Each row has a class, written as a number after it.
[-37  -6  12  39 -27  53  27 -40 -49  -7 -29   7  -4  24 -46 -49 -12  38
 -10  -1 -36  37 -13  -4 -25  -7  -3  -1  13 -35  23  -6 -13  -4  31 -34
   3 -19  21  49  12 -31 -22]	5
[  3  -7  17  -4   1   2   6  -5  14   6  25  -6   5   1   0  10  10 -10
   3  -9  -4 -28  -7   5  12   5  11  34   9 -20  22  25   8  -8  35 -29
   1  18  -9   4 -21  -7   2]	5
[  9  -8  12  -1 -10   3   4   6  12  -4  21 -12  -5   6  -7  20  10   4
   6   6 -10 -12  -5  12  25  -8   7  26   3 -25  18  16  -6 -24  15  -8
 -14  17 -14  -9 -22 -11  -4]	4
[-19  -6 -21  -6  21 -12   0   1  -3 -32   5  -9  12   5   6  -7   8   3
  -7 -11  -4 -21  12  25   0 -10   4  -5  14   6   3 -11  -8   7   3   1
  12   2  -5  14 -16 -24 -12]	8
[  9  11  11  28 -40 -10  13  20   5  19  15  27  10  20  27   0 -16 -33
  23  10  -1  -6  25   4  13   1  -4  -1  10   0  59 -20 -19  31 -15  11
  -4   0  16  17   9  39  -9]	3
[  7 -19  12  -9 -12   1  17   8   5   8  17  -8  -6   1  -7   6  15   4
  -3   3  -9  -7  -8   9   8  -4   6  18   7 -12   8   0  -9 -20  11   1
 -17  16 -14  -1 -14  -8  -3]	9
[  8 -14  -6  13 -47   6  28  34  23 -32  -1  32   8  -3   7 -10   5 -13
  14  30  35 -10  19 -22 -13 -13 -20  -7   7  11  38  18 -30  14  13 -16
  23   7  33   2   3  44  -2]	7
[  5  10 -32  -5  19  26   9 -46  23   4   2  24  37   0  21  -3  29 -16
   9 -18 -13   9 -13  -9   6   3  37 -23 -47 -29  30  27  14 -27 -25 -25
 -18  11   6 -20  30  46  46]	8
[ 14  15   9  22  24  14 -23  21   6  -3  15  56 -19   4  30  -4  32 -20
  20  13  10  -2  20   8   8 -16 -28  23  10  14  23 -27  27  27  -9 -22
  15 -21   8  13  -5  38  -3]	7
[  4  10  12 -15  41 -30  47  -9 -12 -20 -13   2  21  22 -58 -29  40  31
  13  49  15  46   0 -34  34 -35  -2  -4   2  -8 -13 -14  45  -1  -3  -9
 -44 -11 -20 -23 -55 -13   9]	6
[  7 -12  19   0  -5  -4  18  12  12   3  10  -8   0  -8  -4  16  -9  11
  21   9 -13 -25   1  10  19  -6  16  27  12 -12  24  14 -14 -26   8 -10
 -15  28 -14 -17 -20  -1  -6]	6
[ -4   7   9  28   3   5  17   8  -3  11  -6  23   0   3   4 -23  -1 -14
  23   9   7  -1  -1  10 -11 -20   0  24  12  16  30 -21   1  26  -7 -11
  21  -4 -13 -19 -15  22 -10]	6
[-25   5 -15   1  -1  -5   1  -6 -17 -22  16   2   4 -14  -1   0  -2   5
  10 -15   4   0  10  41   4  -4  -6   1  31   7   7  20 -20   6   6  -8
  29  15 -18   2 -12 -17  -6]	1
[ -2 -12  11  -6  -5  -4  10   7   2   4  25  -2  -1  -2 -14  15   2  -1
  10   4 -12  -4  -1  19  16   6  18  28  21  -8  24  23  -5 -15  13 -10
 -12  20 -15   1 -18 -11   3]	1
[ 37   7  34  15 -14  23  14  10  15  22  23  10   3  18  16   3  11 -16
  25  22 -10 -12  20   7   3 -29 -32  -1 -11 -12  29 -16 -26  11 -14   0
  18 -14  49   9   9  14 -15]	4
[-20  -3 -22  -2   0   1  -6  -4  -3   6   0  -6  -2 -12  -1  -1   9 -15
   0 -12  -9   2   8  22  28  -1   3  -7  14  -2  16 -10  -7  -9   0   8
  14   8  -7   4 -12  -5  12]	3
[-13  -1 -17   8   7  -9  -3 -15 -11  -7  -2 -19   6  -8  11 -13   9  -4
  19  -2  12  -4  -3  11  10  -1  11  -6   3  12  19   7  -8  -7   3   4
  15  11 -11   8 -16 -34  -7]	0
[ 15 -14  12  13 -19   8   6  12   9 -13   4  -4  -3  -1  -3  13  -5   4
  14   5 -10  -9 -15   6  18 -11   4  25   4 -20  15  12 -11 -18  20 -16
  -6  19 -20  -9 -14  -1   4]	4
[ 12 -19  17  -9   7  -1  25  14   1   9  16  -6   5   6  -9  17  16  -3
   5  -1  -8 -17   4   4  14  -4  13  29   2  -7  26   9  -3 -25  19 -12
 -10   8 -10   7 -13 -15 -12]	8
[  5 -16  11   5 -10  -5  11  12   3  -1   7  -8  -2  -8   3  12   5   0
  22   3  -5  -6  -3   1  20   8  18  17   8 -15  38  18  -7 -24  17 -12
 -17  21 -18   2 -13   2  -6]	0
[-13  -8 -25  -6 -23  -8   7   1  -8 -11   7  -9   8 -20   4 -14   1  -1
  -1  -5   5  10  15  34  12  -4 -15 -19  13   5   3   9  -4  18   5  -3
  13  13 -23 -10  -9  -5  -7]	10
[-11  -6 -10  -4   9 -16   1  -7  -2 -18  14   5  12  -6  16   3  14 -11
   1  -3   3 -19  12  28  -6 -11 -10  -1  20  15  22  15 -19   3   5  -1
  11   5  -7   0 -17  -9   2]	8
[ -7   2  -4   1   3  -2 -10   4   0 -17  -1 -14   1   0  12  -7  13  -1
   2   6   9 -12   2  24  17 -11  -2  -4  11   5 -12  -9  -8  -8  10   0
  18  12 -17  -4 -12 -27   9]	4
[  5 -20  13 -11  14  -7   1   5   4  10  19  -3  -4   0   1  23  11  -3
   3  -5  -8 -20  -2   8   7  -8  10  26   6  -7  22  16  -2 -16  19 -14
 -14   6  -4   7 -14  -2  -6]	8
[  8 -19   6  -4  -4  -9  15   8   9   7  11  -8  -3  -3  -6  12   3  -3
  22   2 -19  -3 -10  -1  10  -3  14  11   8 -21  40  15  -5 -20  19 -20
  -6  19 -12   6 -22 -13  -4]	0
[-14  -2 -24  -5  -2 -20 -11  -1  -6 -20   0 -22   6   0  -1 -10  -7  11
   7 -12  16   1   4  19   9   3  12  -6   4   5   2  -5 -16  11  -5  -5
  22  19  -9   5 -24 -14  -3]	2
[  5  -4  -2  14 -11  23  32  -2  11   9   6  27  18 -10  24  19  -8 -34
  15  -3  14 -32   8 -34  13 -33  11   9  28  20  42 -17 -36   8 -16   9
  11   0   5   3   4  20   6]	6
[-11  -6  -3  -1  21 -18   0   2  -4 -20   9 -13   4  -3  14   1  22  -8
  -3 -16  -2 -19   3  40   2  -6  -1  22   8   9  16  -6   3   5  -5   2
  16   2 -10  18 -13 -14   5]	8
[ 30  26  -3  21 -21   0  14  26  -3   2  -6  18  -4   7  22 -24  19  12
  29  -7  28  13  31  -9   7  -1   4  16  10  -9  35 -43  -8   6 -17  -3
  58 -20  32  -2   2   9  11]	2
[  3 -15   8  -8   1  -9  13   7   8   6  16  -9  -4  -7   0  12   5   1
   0  -2 -12 -11  -4   6   6  -2   3  15   6 -13   9   6  -6 -14   8  -2
  -2  20 -15  -3 -18  -6   2]	9
[-49 -19  30  22  35  29  39  -7  -1  -2  16   9  14 -11   1 -59 -20 -50
 -29  35 -22   7  -1   8   1  16  -6 -33  -5  33 -24   2 -23  22  18 -16
   1 -11 -13  43  -5   0 -10]	1
[-21  -9  -9   0   2 -13 -11   0  -5 -17   5 -19  10  -4  15 -16   5  -5
  23  -2  10 -14  -5  14  16 -10  11 -13  13  11  16  -1 -10   7  15   8
   9  11  -9   3 -18 -18  -5]	0
[  3 -11   5  -6   0  -6  20  -1   4  12   3 -11   3  -9  -4  18   6   3
  -6  -2   3 -13  -9   5   6  -7   8  15   6  -9   7  11 -11 -12  25  -1
  -3  12 -17   3 -16  -5  -1]	9
[  0  -6  -9 -19  29 -39  27  57  27  -8  33 -30 -15  23  -5 -37 -23  14
  21  17 -40 -29 -10  -3 -18 -14  27   6 -18 -27   1 -16   3  -9 -11  15
 -21  -5  15 -41 -21  -5   2]	6
[  9 -15   7   2 -17   0   0   7   7   9  14  -8  -3   9  -3  22   6   6
  11   4  -5 -15  -7  13  22 -11  15  25   4 -18  26  11  -8 -21  17  -9
  -4  19  -9  -5 -21 -17  -7]	4
[-17  -3   0  -1   6  -7  -9  -7  -2 -10  13  -6  14  -3   7 -17  12  -5
   7  -9   1 -13   4  31   8   5  -9   3  15  -4   9   6  -6   6  17 -12
  28  14  -3  -2 -27 -30   3]	5
[ 31   7  10   5  -9  -1   9  23   0  -3  -9  15 -23  17  -8  -1 -26 -31
  33  34   6  29  -4 -20 -20 -37   1  10  -1 -15  33   0  26  28  -2 -16
   4  -6  18   1  -4  52   5]	4
[ 14 -21   7   2 -25 -10  17  10   0   8  18 -12   5 -15   5  17   5  10
   3   3  -9 -14  10  12  14   3  -4  20   8 -10  30  12  -3 -11  17 -11
 -12  19 -20  -8  -3   8   4]	10
[ 17 -21   6  -3 -11   0   6   9   3  14  12 -15  11 -12   0  30  -1   2
   0  -1  -9 -10  12  20   9   3   4  17   2  -9  22  10  -1  -9  21 -13
  -8  17  -8  -6 -10   7  -5]	10
[ 34  14 -11  47 -21   9  37 -26   4 -44   2  13 -16  36  -6 -80   9   9
  22  60 -20  11 -14 -48  30 -10  -3 -24 -43   0 -15  -1  49 -17  -2 -19
 -70   0 -16  -6  13  28   7]	4
[-40  20  -5  15 -18   3  19   6 -24 -47 -22  24 -18  27 -28 -22  13  45
  -9  -2 -22  35  26 -57  14 -24  13 -14  35   8  -9 -16  61  32 -16 -30
 -11 -21   5  35  -2  13  18]	7
[ 25   4  13  -3  -4  31  -9  13   0  25   5   2   7   4   8 -21  17 -14
  61  14   7  12   0 -14  13 -30   9   1  -6 -14  47  -4 -16   1 -12   9
   7 -15  43 -13   5   5  -5]	0
[-27  -6 -19   6 -13 -13  -2  -3  -5  -8  15  -3  -1  -7   2  -9   7  -3
 -10 -11  -6  -3  10  25  13   0  -4  -9  21   1  17  -6 -14   8   9   2
  16  10 -11   1 -22   7  -2]	3
[ -4 -16  11   3   0   4  20  11  -1  -1  26  -4   4  -5 -10  10   3  -7
   5   1  -6 -10   1  20   7   8  14  26  14   0  21  17 -17 -26  24  -6
   0  14  -9  -4 -12  -5   4]	1
[  9 -13  12  -7  -3  -1  18   0   1  14  13 -12  -6  -4  -3  13   6  -1
  -3   2 -11  -8  -6   4   1  -6  11  16  11 -11   9   1  -4 -15  12  -3
 -10  19 -23  -2 -13  -6   1]	9
[ 41   6 -13  30 -13   6  26 -63 -24   7  24 -16  13  40 -20  19  -9 -11
  27 -17 -13  -2  28 -59 -31 -30 -26 -32  -4   8   2  -7  -5  -2   7 -18
  30  19  43  -5  13 -23  -8]	5
[ 10  36 -15 -26 -53  -6 -39 -35  12 -48  32  16  20  -7  10 -11 -39   4
  -6  20 -29  14   7 -40   8  18  -9 -56  25 -12   6   6  12   6 -28  27
  -1  31  10 -22 -24 -21  13]	3
[ 21  -7  -7  16  -8 -25 114  12  22 -34   1  34  23  17  -9  -8   7 -24
   7  28  12  11  31 -43 -35   4 -26 -10  -3  -5  28  19 -23 -22 -18 -13
  27 -13  28 -19  -5 -44   6]	8
[  6  -4 -30  25 -16  -8  40 -16  12  24 -23 -30  -7   3 -47   7  50  43
   2 -11 -32  -2  30  -4  34 -25   4  -5  25 -25  12  -7   8  10   0   8
 -22  -4 -14 -32 -29 -12   1]	7
[ -3 -16  19  -3  -7   8   7  17  -2  13  22   0  -2  -5 -15  14   7   5
   9   4 -14  -8   9  29  16   5  13  26  21   0  20  20 -17 -16  17 -14
  -9  15  -9  -2 -15   0  -8]	1
[ 34  10 -40   2  24   0  30  -9  -3  38 -24 -24 -21 -16 -22   1  -4 -10
   8  16   7  22   7 -28  -9   1 -29 -33 -27 -30 -24 -32 -19  -9 -38  45
   0   0 -12 -36  26 -37 -13]	7
[ -6   8 -11   3 -11  -2   5  -6  -4  -4   2 -10   3   0   6  -5  11  -7
  -8  -2   3   4   1  25  11 -16 -13 -13   7  -2   1  -7 -23  -1   0  14
  21  -3  -5   7 -12 -26   5]	4
[ 13 -19  10  -6 -17  -1   6   7   7   7  10  -8  -2 -10  -4  14   6   2
  14  -2   4  -8  -6  11  19   3   4  24  11 -11  28   9 -30 -16   7 -15
  -4  22 -15   2 -15   5   9]	2
[-14   2 -26   0  11 -12   6  -4  -2 -12  12 -10   2  -6  -2   2  11  -7
  -2 -14   2  -2  10  33  23 -10  -7  -4   5 -11   9  -4 -13   6   7  -2
   9   3  -7  15 -18  10  -9]	3
[-23   0 -27  -3  -5  -5 -11  -5 -12 -17   9  -1  -6 -14   2 -10  22   1
   8  -2   5  -6  14  23   9 -21 -15 -15  28  24   4  22 -15   4  17 -11
  19  14 -26  -4 -20 -12   9]	7
[ 38  23  14  25 -12 -14  26   4  10   4   4  11  32  12 -12  22 -16  17
  44   1  18 -17   9 -23  27 -28 -20  19  -6  -5  23  -1 -19  19   2   0
   1   3   9 -12 -17   4 -35]	6
[ 16  26  15  12  26  -2  10  29  13  -5   9  32 -10  20  34 -11  -8 -40
  22  17  33   4  11  -8 -12 -11  -7  20  -7   5 -13 -10   5  23 -12  -9
   7 -22  20  21  14   7 -11]	9
[-19  -9 -27   6   9 -14   8 -15  -5 -21  -1 -14  -3  -7   8 -15   5   0
   2  -6  16  -1   8  24  17   1  12 -10   7   9  -3  -2  -7   8   0  -8
  10   8 -14   3 -25  -2   4]	2
[  7 -12  10   3  -5   8   1   9   9  -5  14  -8   3   6  -4  13   4   4
   1   4 -12 -15 -12  12  17  -3   7  18  -1 -16   9   0  -8 -26  20  -5
  -4  14 -16 -12 -19 -17  -3]	4
[-20  -2 -19   1  -3 -17   3   1   2  -9   4  -5   9   2  -1   1   6  -1
   0 -10 -10  -6  16  21  17  -2  -2 -20  19  -3   4 -10 -10   4  12  -8
  12  16 -15  -6 -15   3   9]	3
[ 32  -9   8  18 -33 -16  21  22  20  36   1   4   0  -6  15   6  -8 -11
  25   6   2   8  20  10   0   8 -30  -7  -8 -17   6  -2  -9  14   0  -2
  12   2  16 -32  17   4  -2]	10
[  5 -20 -10  10  -4   2  -1   9  10  -6   8   1 -13  -8  -7   9  10   6
   9   9  -3 -16  -1  -8  12  -9  11  22  16 -17  31  10  -6 -17  32 -13
  -9  16 -12  -3 -18   4   5]	7
[  8 -21   3  10 -20  -7  -6  15   7  -7  13  -3  -6 -11  -3  23  11  12
  14  -5 -12 -14  -3  10  21  -5  -4  21  13 -10  24  19 -15 -13  21 -14
 -12  25 -18   2 -17   4   8]	7
[-13  -7  -5 -10   7   2  13 -12  -3 -14   9  -6  15   5  11   1  22 -17
  -3 -10   3 -15  12  29   2  -8   6  -3   8  19  13   3  -1  -7   0  -1
  21   5   4  14  -7 -28   2]	8
[ -9 -15  16   5   5   3  11  13   5   3  15  -4   1 -11  -9   5  -7  -6
   6   8  -4 -16  -8  13  25  11  12  28  10   1  10  24 -12 -11  23  -6
 -21  14 -21   7  -7   3  -3]	1
[ -4  -9  -7  -2  11  70   8 -13   1  -3   4  13  10   4  -8 -64   9 -43
   1  14  19  21 -32 -64  31   2  50   6 -44  49  -8 -11  31 -11 -18   2
  -1 -28  19   2 -16  -5   9]	2
[  8   7   0   8   1  -4 -26  23   0   4   6   2   8  22 -28 -40  50  24
  29   2 -34  28  35 -29  24 -22 -17  -1   2  27  11 -58  16   6 -76  10
  21   8  34 -42 -32  -1  15]	6
[  9 -22   1   6 -16   3   0  18   2   0  13  -8  -5  -5  -6  18  19  11
  14  -1  -4 -20  -2   7  16  -8  11  31  14  -6  34  12 -14 -23  30 -13
  -6  22 -17   1 -16  -4   4]	7
[  0 -20   7  -3 -11   4  16   6   3  17   0  -8   0  -6  -8  16   7   1
  20   2 -10 -13  -9  -3  15  -5  18  12  15  -9  42  17 -11 -24  27  -5
 -14   8 -11  -2 -16 -11  -5]	0
[ 24  -6  16  -5 -24  20  12   3  -2   9  -4  10 -39  -8  13  -2  18 -11
 -37   9  22  51  10  -3  24   1 -17 -56 -21   7 -91 -38  27   0  -4  -4
   7 -19  25  19  13  31 -13]	4
[  5 -20   7   1  -9  -6  12   3   3  12   7 -15  -7  -5  -1  11  11   5
  22  -3 -17 -11 -13   3  16  -2  17  13   5  -9  31  13   0 -18  10  -3
 -15  10  -9  -1 -17 -17  -2]	0
[  6  10  30 -43 -47  38   7  -7  38  57  11 -12  31 -17   1   2   1  -8
  -7  10 -12 -41  -2 -14  19  11  22  -7 -10  22  27  23   3  27 -25 -13
  46  38  21  35  14 -10 -12]	1
[  5 -18  11  41 -37  -7  18  -6   8  31 -12   0  -3   3  33 -10  -3 -23
  29   4  15 -12  -4 -23  -6  -7   7 -11   0  29  21   2 -21  19  -1   5
  11 -10  34  15  14  -8   3]	0
[ -4   9  -4  18 -13  12  34  23  -4  15   3  21  -8  -3  20 -42 -24 -29
  21  14   2  -8  11  -9 -14 -12   2   7  13  28  28 -18 -30   5 -25   3
  47  -6   6   1  -5 -32 -17]	6
[ 31 -11  19  -7 -39  30  52  -3  24 -24  35 -19 -12  -9  -2 -19  33 -27
 -12   8  10   7  12 -67  10 -26  10 -16  22   9 -38  -1  10   5  10 -25
  25  14   7   5  -4  -4  22]	7
[  8   4  10  -2 -30  -5  15  15   7 -18  22   7  32   1  29   4 -18  -4
  14  -2   6 -23  15   3   7 -10 -24 -15 -15  19  13   2  10  39  -5  -5
  20  -1  24  14  14  22 -10]	10
[ 19  21  -1  11 -34  25 -18  15  31  25  23  34   1   6  12 -20  13 -24
  20  20   7 -10  18  -9  -9   2  -5  16  10  28  24  29 -35  18 -36   2
  -5 -11  36 -19   9  16  -6]	1
[ -8 -21  18   6 -24  -6 -51 -30  22 -13 -27   1  -2  -1 -19  43  21   3
   9 -13 -10  10  -4  14  10 -36 -17   2  48  37 -22  -7  27  38 -36  12
 -19  13  29 -35 -36  13  36]	6
[-23 -18  25  33  11  -9  57   2 -11  -9  33  14  13 -11  13 -60  -2  32
  11  17 -29  16  -8   6 -15  22  27   9 -11 -10  -2  25 -12  11 -30 -32
  15 -14  -6 -20 -34 -54  -4]	1
[ -9 -10 -20   5 -18 -12  -8   5 -14 -14  15  -8   9 -14  11  -7 -10  -6
   4  -9  -4   7  18  23  -1  -4 -21 -13   9  10  13   3 -17  16   0 -13
  20  23 -15   6  -1   3  -3]	10
[ 18  -3  22  23 -33  -1 -17 -31  -4  42   7  15 -11  -9   5 -23  30  29
  21   9 -14  32 -11 -42  -6   4 -19  -1 -17  -8   3  -6  11  36 -82 -28
  -1  25  -3 -34  15  24  12]	3
[ 26   6  13   9  24  -3  29  12  -5  -7   4  27  15   6  26   4  -5 -27
  26  20  14  -4  23 -23  -1 -26   5   0   4  15  13  -1  -6  16 -13   7
 -11 -39  29   4  -5   4   2]	8
[ 22  -3  18  30 -19 -17  22   6   7 -11   7  -6   6  16  16  -8 -19 -29
  25  12  10  18  13  18  -2 -12  -1  -1  -6   1   0   1 -17  28 -11  14
  -5  -3  34  16 -17  -8 -12]	9
[ 15  21  16  11 -18   0   9  29  22   5  10   6   2  -1  22 -37 -20 -24
  21  21  22  -8  25 -15   8   8 -15 -13 -10   5  17  -9 -21  37  -5   4
  20  -5  22  -3   8  56 -13]	2
[  2  -8  12   3  -9   4   6   7  -2  16  17   0   1  -8 -14   8   1   3
  12   5  -9  -4   2  17  17   4  10  25  18  -6  27  23 -22 -14  21 -12
  -5  14 -10   8 -12  -6  -4]	1
[ 26   4  -8  26 -23   4  -5  32  -9  13   8  19  35  15   9 -14 -17 -16
  32 -10  -4  29  11 -18   4 -21   3   6  -9  -5  47 -35  -9  50 -16  -5
  16 -13  18   6  -3  29  -5]	10
[  5 -15   8  -1 -10   0  18  14   7  11   5 -11  -1  -3  -7   7  16   0
  23  -7 -12  -1  -9  -1  22  -4  17  15   2 -20  37  13  -6 -24  18 -20
  -5  14  -7  14  -9  -2   1]	0
